Each row of numbers stands for one object and depends on some of the facts below. Use the named rows to name the rest.

There are 2 kinds of fact about the objects: zuduk, konape.
bava: zuduk sugrem; konape 706
bebran: zuduk lostem; konape 706
bodusim: zuduk dudro; konape 991
branar: zuduk kagroflan,keskim,dazas; konape 646
breples: zuduk grivi,kagroflan,legu; konape 991
brigrer: zuduk lenis,klaso,kleplo,kekle,kove; konape 991
brili: zuduk gedur; konape 991
brimukis: zuduk lostem; konape 991
briviflu: konape 706
bruklam: zuduk kove; konape 991
bruklim: konape 991
bude: zuduk lape,paskas,ragrim; konape 991
buplo: konape 706
dagam: zuduk kinu; konape 991
dazas: zuduk kludruk; konape 646
debrem: zuduk dudro; konape 646
dradrel: zuduk stoklo,lodru; konape 646
drarem: zuduk kagroflan,breples; konape 706
dretripim: zuduk valudu,vostagri,drovoklo; konape 646
driplel: konape 460
droflaluk: zuduk grivi,vostagri; konape 991
dromo: zuduk stubigri; konape 646
drovoklo: zuduk medak; konape 991
drozi: zuduk kove; konape 706
drozon: zuduk pagrir; konape 706
drunum: zuduk robrik,plasus; konape 460
drunur: zuduk plunos; konape 991
dudro: zuduk dutedel,lenis,kleplo; konape 706
duste: konape 991
dutedel: zuduk lostem,legu; konape 460
fleku: zuduk brigrer; konape 646
fliskim: zuduk sesen,mefluk; konape 706
floklol: zuduk vegun,driplel; konape 991
fostos: zuduk legu; konape 646
gazik: zuduk fostos; konape 706
gedur: zuduk stoklo,vegun,legu; konape 460
gimor: zuduk brili; konape 646
ginam: zuduk kleplo,lostem; konape 991
gistuk: konape 991
gitrum: konape 991
gonedi: zuduk bava; konape 991
gralol: zuduk bodusim,kleplo,skavovel; konape 646
grastok: zuduk gistuk,skufin; konape 991
gravisan: zuduk dagam; konape 460
gredesku: zuduk kinu,klaso; konape 991
grivi: zuduk kekle,ginam; konape 706
grolem: zuduk bruklim; konape 991
gropum: zuduk mefluk; konape 646
grotram: zuduk lenis,medak; konape 646
kagroflan: zuduk skufin; konape 706
kekle: konape 646
keskim: konape 991
kinu: zuduk grivi,kleplo; konape 646
klaso: zuduk kekle; konape 991
kleplo: zuduk lostem,legu; konape 991
klete: zuduk zefi; konape 460
klistok: zuduk bodusim; konape 706
kloskim: zuduk trobrer,latral; konape 646
kludruk: zuduk stubigri,kleplo; konape 991
klufigel: konape 646
kove: konape 646
lamol: zuduk gredesku,trobrer,pusas,pafo; konape 706
lape: zuduk nuba; konape 991
latral: zuduk drozon; konape 991
ledruk: zuduk ginam; konape 646
legu: zuduk lostem; konape 460
leklel: zuduk kleplo,driplel,skufin,dudro,ginam; konape 706
lenis: konape 460
lodru: konape 646
lopas: zuduk sidrer,takel,mefluk; konape 706
lostem: konape 706
lubrol: zuduk takel,skavovel; konape 706
medak: konape 991
mefluk: zuduk lenis,driplel,legu; konape 706
misen: zuduk trobrer,tretiklos,ginam; konape 706
mobi: zuduk kleplo; konape 646
muge: zuduk bava; konape 706
mustir: zuduk gredesku,raka; konape 646
nasul: zuduk sugrem,lodru; konape 991
nobruze: zuduk ginam; konape 646
nogruflim: konape 460
nuba: zuduk kleplo; konape 706
pafo: zuduk grastok; konape 991
pagrir: zuduk skufin; konape 991
paplu: zuduk gredesku; konape 706
paskas: zuduk tretiklos; konape 646
plara: konape 646
plasus: konape 706
plazen: zuduk tiklun; konape 991
plazi: zuduk briviflu,grivi,kleplo; konape 991
plido: konape 706
pliklos: zuduk dudro; konape 646
plisan: zuduk misen; konape 460
plotrur: zuduk klistok; konape 460
pluge: zuduk drozon,plunos,dutedel; konape 991
plunos: zuduk tretiklos,rovas; konape 460
pusas: zuduk misen; konape 991
ragrim: konape 706
raka: zuduk vegun,mobi; konape 460
remik: zuduk lenis; konape 991
robrik: konape 460
rodok: zuduk zenon; konape 991
rovas: konape 460
rubun: zuduk rulir; konape 706
rulir: zuduk sesen,grastok,skufin; konape 706
sama: zuduk gropum,skofelon; konape 706
sesen: zuduk lostem,driplel; konape 646
seske: zuduk grastok,muge; konape 991
seskerol: zuduk plunos,plara; konape 646
sidrer: zuduk kagroflan,legu; konape 991
skavovel: zuduk klaso,kleplo; konape 706
skofelon: zuduk skavovel; konape 991
skolas: zuduk drarem; konape 991
skufin: konape 460
stetra: zuduk dagam,bruklim,plazi; konape 646
stoklo: zuduk kinu; konape 646
stubigri: zuduk stoklo,lenis,skavovel,vegun; konape 460
stugra: zuduk ragrim; konape 460
sugrem: konape 646
susin: zuduk nuba,rulir; konape 646
tadol: zuduk gralol,duste,dudro,medak; konape 460
takel: zuduk kagroflan,kludruk,mefluk; konape 706
tazam: zuduk sugrem; konape 991
testogra: konape 706
tetrestos: zuduk tadol,gredesku; konape 646
tifenel: zuduk testogra,keskim; konape 706
tiklun: konape 706
todrole: zuduk lopas,buplo; konape 706
traklatel: zuduk drozon,vesi; konape 706
traze: zuduk dagam; konape 706
tretiklos: zuduk bava,legu; konape 706
trifla: zuduk zolo,kove; konape 646
trobrer: zuduk leklel,lodru; konape 991
trubrol: zuduk brigrer; konape 991
valudu: zuduk kludruk,gitrum; konape 646
vebron: zuduk legu; konape 460
vegun: konape 706
vepi: zuduk keskim,drarem; konape 991
vesi: konape 460
viflar: zuduk stoklo; konape 460
vostagri: konape 646
zafeskol: konape 991
zedu: zuduk lubrol,kagroflan,plunos; konape 706
zefi: zuduk dazas,skufin; konape 991
zenon: zuduk drarem; konape 460
ziskin: zuduk misen; konape 460
zodam: zuduk dutedel,kekle; konape 646
zolo: zuduk kinu; konape 460
zomin: zuduk mustir,ginam; konape 706
zuzuk: zuduk pusas,paplu,viflar; konape 706

Named rows:
paskas: [ -2 -10  -2   5  22  -2  -6  -7  -9   6  -4  -4  20   1  -2   9  -6 -17
 -40   3  14 -11  20   0   8   1  -4  -8  26  -1  11  11   0  -9 -16  -5
   4   6 -10  12   2  -1  12  -6 -10  21  10   1   0   9  -2 -13]
zefi: [ -3 -11  -2  -2  -7  -3  -1  -8   0  -6  17   3 -13   0  -9  -3   7 -14
  30  -8  -6  -8 -14  -2 -12  -2  15  -7  -3   7 -16  -1  -1   6  -6   8
  -4  -3  -9 -12 -19   2  15   1  21 -13  -2   1  -1  20  -1  -2]
klistok: [  0  19  -3  -2  -5   8   3  -7   5  -4  -4   0 -12  -1   2  -3  -4 -21
 -34  16   3  17  -8  -2   5  -2   0  -1  -5  -3  17  -3  -3 -12 -14   6
   2   2  13  10 -15  -1  -7  -4 -10  -2  -3  -4   0  -4   0   9]
traklatel: [ -4  15  -2   0  -7  -2  -5  -8   4  -5  -3   4   3   4 -10  -3   3  -6
  10  -6  -9  19  15  -1  -8  -3   2  -9  -2   5 -15  -1  -2  28 -18   5
   2  -4  -4  -8 -20   5  -1   2  24 -22  26  -2   1  18  -1  31]
remik: [ -1  -9  -2  -2  -6  12  12  11  -1  -6   1  -3 -11   0  14  -2   3   1
  -6   0  -1  17  -6  -3   0  -1  22  -8  -6   2  18   0  -3  -9  20   6
  -3  -4  -3   5 -22  -5  -7  -6 -11  13  -3  -1  -1  -1  -2  12]
grastok: [ -3  -9  -3   1  -6  -2  -4  -9   5  -6  18   6 -10   0 -10  -4  10 -21
   7  -8  -8 -12 -16   1 -12  -3   1  -6  -6   8 -16  -5  -3   9   1   7
   0   1  -8 -12   3   8  19  -2  37 -11  -1   2   0  27  -1 -13]
pafo: [ -3 -10  -2   2  -6  -3  -4 -10   2  -5  15   5  -9   1 -10  -2  10 -18
  19  -8  -9 -10  -5   0  -8  -2   1  -9  -4  10 -15  -1  -3  12  -4   3
  -2  -2 -10  -7   0   5  18  -2  30  -9  -2   3  -1  22  -1 -10]
trobrer: [ -2  -9  -1   2   0  -3  -5  -6  -9   1  11   3   4  -2   0   0  -3 -20
 -14  -6   3 -11  -5   3  17   0  -1  -4  -3  -6 -15   5   0  -6 -13   1
  -2  -1 -10  -3  17  -2  12  -6   0  12  -2   2   0   7  -2 -12]
muge: [ -1   9   0   8   2  -2  -6  -8  -4   9  -5   3  51   1 -10   6  -5 -20
 -40  -7  24  -8  39   6  25  -2  -6  -8  28  -5   9   2  -2  17 -18  -7
   9  10  -9  -7  39   3  -4  -6   0   9  25   2   0   8  -3   2]
pliklos: [ -1 -10  -3  -1   9   1   3   9  -2  -2  -2  -6 -13  -1   3  -2  -6  28
 -11  16  -2   1  -3  -2 -12  -1   2  -8  -1   2  19   2  -2 -11   4   0
  -3  -6  -8  18 -23  -4  -1  -1  -8   9   0  -3   0   3   2  11]
klaso: [  5 -10   3  -5  -7  -3   9  11   3   4   1  -2 -12   0  10   2  10 -18
  24  -5  -7  -9 -13  -2  11  -1  -3   9  -5  -1 -11  -5   7 -14  46  -6
  -4  -4  20  -7  23  -5  -6   4  -9   5  -6   0  -1 -13   0 -13]
trubrol: [ -2  -7   5  -4  -5  -1   8  22   0  -3   2  -3  -8   2   7  -1   8  23
  37  -5  -6  14  -4  -2   7  -1  11  -4  -5   2   0   4   1  -9  20   1
  -5  -4  -5   4 -16  -6  -5   2 -10   1  -6   3  -1 -11  -3   2]
sidrer: [ -2 -10  -2  -4  -4   5  -4  -7  -8  -7  17   3 -10  -1  -6  -3   2 -17
  21  -8  -5 -10 -12  -1  -2  -2  15  -5  -4   1 -17   2   0  -1 -12  12
  -5  -3 -10  -4 -20  -1  16  -1  12  -6  -2  -1   0  19  -1  -5]
gralol: [  1 -10  -2  -3   8  -1   2  15  -4  -4  -3  -6 -11   1   3  -3  -6  33
   0  15  -5   1  -5  -3 -12  -2  -2  -3  -2  -1  14   5   1 -12   5   1
  -4  -4  -7  24 -24  -5  -3   3 -10   6  -2  -3   0  -5  -2   8]
gredesku: [  3  -8   4  -3  -7  -2   7  12   0   1   4  -3  -9   0   9   5   9 -17
  34  -6  -5 -11 -13   0  13  -2  -4  10  -5   0 -15  -4   8 -11  35  -5
  -4  -7   6  -2  18  -5  -7   4  -9   5  -7   2  -1 -13  -1 -14]
buplo: [ -1  11  -2  -1  -6  -3  -2  -8   9   0  -2   4 -11   2  -5  -4   2 -23
 -35   3  -5   3 -11   1  -2   0  -5  -7  -6  -1   1  -6  -3  -3  -6   1
   6   9  19  -5  14   8  -7  -3   9  -9   2  -5   0   0  -1  -5]
drovoklo: [ -1  -9  -4   4  -7   8  15  -2   8   1  -2  -1 -12   0  22  -2   7 -20
 -42   7  -5  19   1   0  -3   2  17 -10   0   5  41  -5  -4  -4  54   1
  -4  20  20  -1 -17  -6  -6  -7  -9  22  -4   0  -1  -1  -3   7]
kagroflan: [ -2   4  -3  -5  -4  -3  -4 -11   8  -4   0   7 -10  -2 -10  -3   8 -23
 -20  -6  -7 -11 -17   8 -11  -5  -3  -4  -6   4 -17  -5   0  -4 -11  10
   8   1  16  -9  20  20  11   4  35 -22  -4  -3   1  14  -1 -13]

Rows to name:
No name comes twice in this set of rows, the named rows included.
[ -2   3  -3  -1  -6  -2  -4 -10  10  -3   0   8  -9  -2 -10  -3   6 -23
 -25  -8  -8 -10 -11   4 -10  -3  -2  -8  -3   4 -16  -6  -2   6 -15   2
   7   3   3 -10  14  16   6   1  36 -23   6  -4   0  20  -1 -10] : drozon
[ -1  -8  -3   2  -6  -3   5  15   5   0  -2  -6 -11   5   4  -1  -4  68
  -4   9  -6  27  20  -3 -14   0   5  -8   1   8  35   8  -3   4  14  -5
  -3  -3  -4   2 -25  -5  -6   0 -10   7   8   1   0  -1   1  34] : dretripim
[  1 -10  -4   0   9   0   1  -3  -1  -2  -3  -5 -11   0   5  -2  -3 -11
 -23  18  -6 -11 -13  -1 -14   0  -1  -7  -4   1   8  -2  -2 -15  14   2
   0   2  -4   3 -23   0   2  -2 -10   8  -2  -5   0   6   3  -2] : gropum
[ -2  16  -4  -3  -5  -2  -5  -9   6  -6   0   5  -9   0 -10  -2   6 -21
  10  -6  -6  -6 -14   0  -7  -2  -3   0  -7   1 -17  -5   2   2 -14   9
   3  -5   2  -8   6  13   0   8  26 -22  -2  -4   0   8  -1  -7] : drarem
[ -2 -10   0   7  11  -3  -6  -2  -6   3  -4  -6  26   1  -6   1  -7  13
 -33  -6  13  -8  40  -2  -2  -1  -5  -9  34  -2  19  17  -3  14 -14  -6
   1   2 -13   0 -20  -5   6  -6  -7  16  26   5   1  15  -1  18] : seskerol
[ -2  -5  -3   5   0  -2  -2 -15   9   2  -3   9 -11  -3   1  -4  -2 -23
 -19  -6  -9 -13 -15  11 -14  -3  -3   6  -8   0 -17  -8   2   0  11  -6
   9  18  11 -13  39  21  18  -5  43 -14  -4  -4   1  16  15 -15] : skufin
[ -1  -2  -2   0  11  10   1  -7  -8  -4  -3   3 -10  -2   8  -1  -8 -13
  -3   1   4 -12 -16  -1  -7   6  -3  25  -6  -8 -11  -5   1  -9 -13   1
   1   1  -5   6  -3   0  -3  -5  -6   3  -4  -4   1  -5   9 -12] : dutedel
[  0   1  -2   6   6  -3  -7  -7  -3  14  -4   5  49  -1  -9  11  -5 -23
 -39  -5  26 -11  29  15  29   0  -7  -8  30  -5  17  -3  -5   8 -20  -6
   9  16  -8   2  60   4  -1  -8  -6  15  17  -1  -1   2  -4 -14] : bava
[ -3 -11  -2  -4  -6  11   2   7  -7  -7  10  -1 -10   0   3  -3  -3  14
  15  -4   4   6  -9  -3   2   0  22  -3  -5  -2 -13   8  -3  -2 -11  11
  -4  -5  -7   7 -21  -5   4  -4  -9   1  -4   0  -1   8  -2  12] : floklol
[ 16  -8  -2  -3  -6  -6   9  -2  13  15  -7  -6 -10   1   9  14   4 -22
 -13  17  -7 -10 -13  -1  -8   0  -6  -7  -5   5  16  -5  10 -12  74  -7
   5  -6  52  -6  34   5  -5   6  -8   7  -7  -2  -2 -14  -1 -12] : kove
[ -3  15   5  -4  -7  -3  -5  -8   9  -4  -4   2   6   5 -12  -3   9   6
  20  -5  -5  28  20  -3 -12  -2  -1  -8  -5  11 -12  -3  -3  27 -17  -2
   1  -6  -7 -10 -18   4  -5   5  23 -21  14   0   0   7  -1  35] : tifenel
[ -2  -9   9  -4  -5  -1   7  22  -1  -5   3  -4  -8   4   6  -2   7  39
  44  -6  -3  18   4  -1   7  -1  12  -8  -6   3  -2   8  -3  -2   4   1
  -5  -5  -8   0 -20  -5  -5   3 -11   2  -5   5  -1 -12  -3  12] : droflaluk
[ -2 -10  12   6   0  -2  -7   4 -15   4   7   0  53   1  -5   3  -4 -15
 -23  -7  27  -9  43  -1  26   2  -2  -7  39  -5   3  22  -5  19 -18  -4
  -4  -6 -16   1   5  -6   7  -7 -10  20   6  11   0  11  -2   9] : nasul

The same objects again, as new rows of numbers:
Some rows with their names:
zolo: [  3  14   4  -7  10   6   4 -13  -2  -3  11   7  -1 -10]
trifla: [  1   3   7 -16   6  -9   4  -5  -3   8  -1 -13  16   8]
muge: [-14  -9  -4   4 -14   3   2   2   5  -1  -3  12   5  -4]
kagroflan: [ -4  -2  -3   2 -11   3   2  -1  10   7  -7  12  -1   0]
drarem: [  0  -1  -2   2 -12   5  -2   0  14  11  -9  10  -7  -2]
zenon: [  9  12   5  -2   5   8 -12  -6  12   7   4  -2 -11 -23]
drunur: [  2  -8  -3  14  -3  -1  -9   7  -3  -6  20 -13   4   1]
fleku: [ -1   4   5 -13   6 -10   4  -4  -3   9  -2 -14  16   5]
bebran: [ -9   1  -2   5 -12   3   4  -4   7  10   7   6  11   7]
tetrestos: [ -3   1   4 -14   4 -10   2  -2  -2   7  -3 -13  16   3]
drunum: [ -3  14   5  -1   5   7  -3  -9   0   1  18  -1   7 -12]
zodam: [ -3  -1   5 -13   4  -8   1  -1  -3   7  -3 -15  17   2]
brili: [ 9 -2 -6 11  4 -4 -1  2 -3 -7  9 -4 -8  9]
stetra: [  9  -9  20 -25   1   5   0  -4 -11   9   1  -8  15   7]
lubrol: [ -6  -1  -5   2 -10   2   6  -1   7   5  -6  13   0   3]
todrole: [ -7   3  -4   4 -11   1   4  -5  10  11   2   6   6   6]
valudu: [  3   1   1 -17   8 -12   4  -2  -1   2 -17  -5   2   0]
medak: [ 14  -3  -9   6   9  -6   4   2  -3 -12  -5   5 -21   7]

Rows to name:
No name comes twice in this set of rows, the named rows included.
[  4  -8   2  -8  -7   8  10  -4   1   1 -15  26 -12   5] : briviflu
[  9 -10  -7   9   3  -3  -2   8  -3 -16  -4   4 -18  -2] : gistuk
[-14   0  -2  -1 -11   6   4   0   7   0  -9  11  -2   6] : nuba
[ 20 -10   8  -1   2   8  -2   1 -11  -5  13   3 -10  13] : dagam
[ -6   6   1   0   4   6  -3  -5  -1  -7   8   4   1 -23] : plunos
[ 16  -1  -9   6  10  -6   4   3  -2 -11  -7   7 -25   7] : gitrum
[ 19  -3   1  -1 -11   9 -13   6  29  17 -31  12 -35 -14] : testogra
[ -4 -10  -2  15  -4   0  -9   9  -5  -9  22 -13   6   2] : gonedi
[ -3  13   4   1   4   6  -6  -8   4   3  17  -4   6 -17] : klete
[ -3  -2  -1  -1 -10   4   7  -4   5   6  -5  15   0   5] : grivi
[-20   3   2   2   0  10 -14  13   1 -15  10 -19 -11  21] : bude
[ -2 -10  -1 -16   4 -10   3   3  -5  -6 -23  -1   2 -12] : lodru
[ 18   0   3  13  -3   2 -19   7  12  11  15 -20 -12   2] : rodok
[ -3   2  -2  -2   5   5  -1  -3  -1 -13  -4  12  -9 -28] : rovas
[-19  -2   6 -20   3  -1  -4   8   0  -6 -19 -13   2   1] : paskas

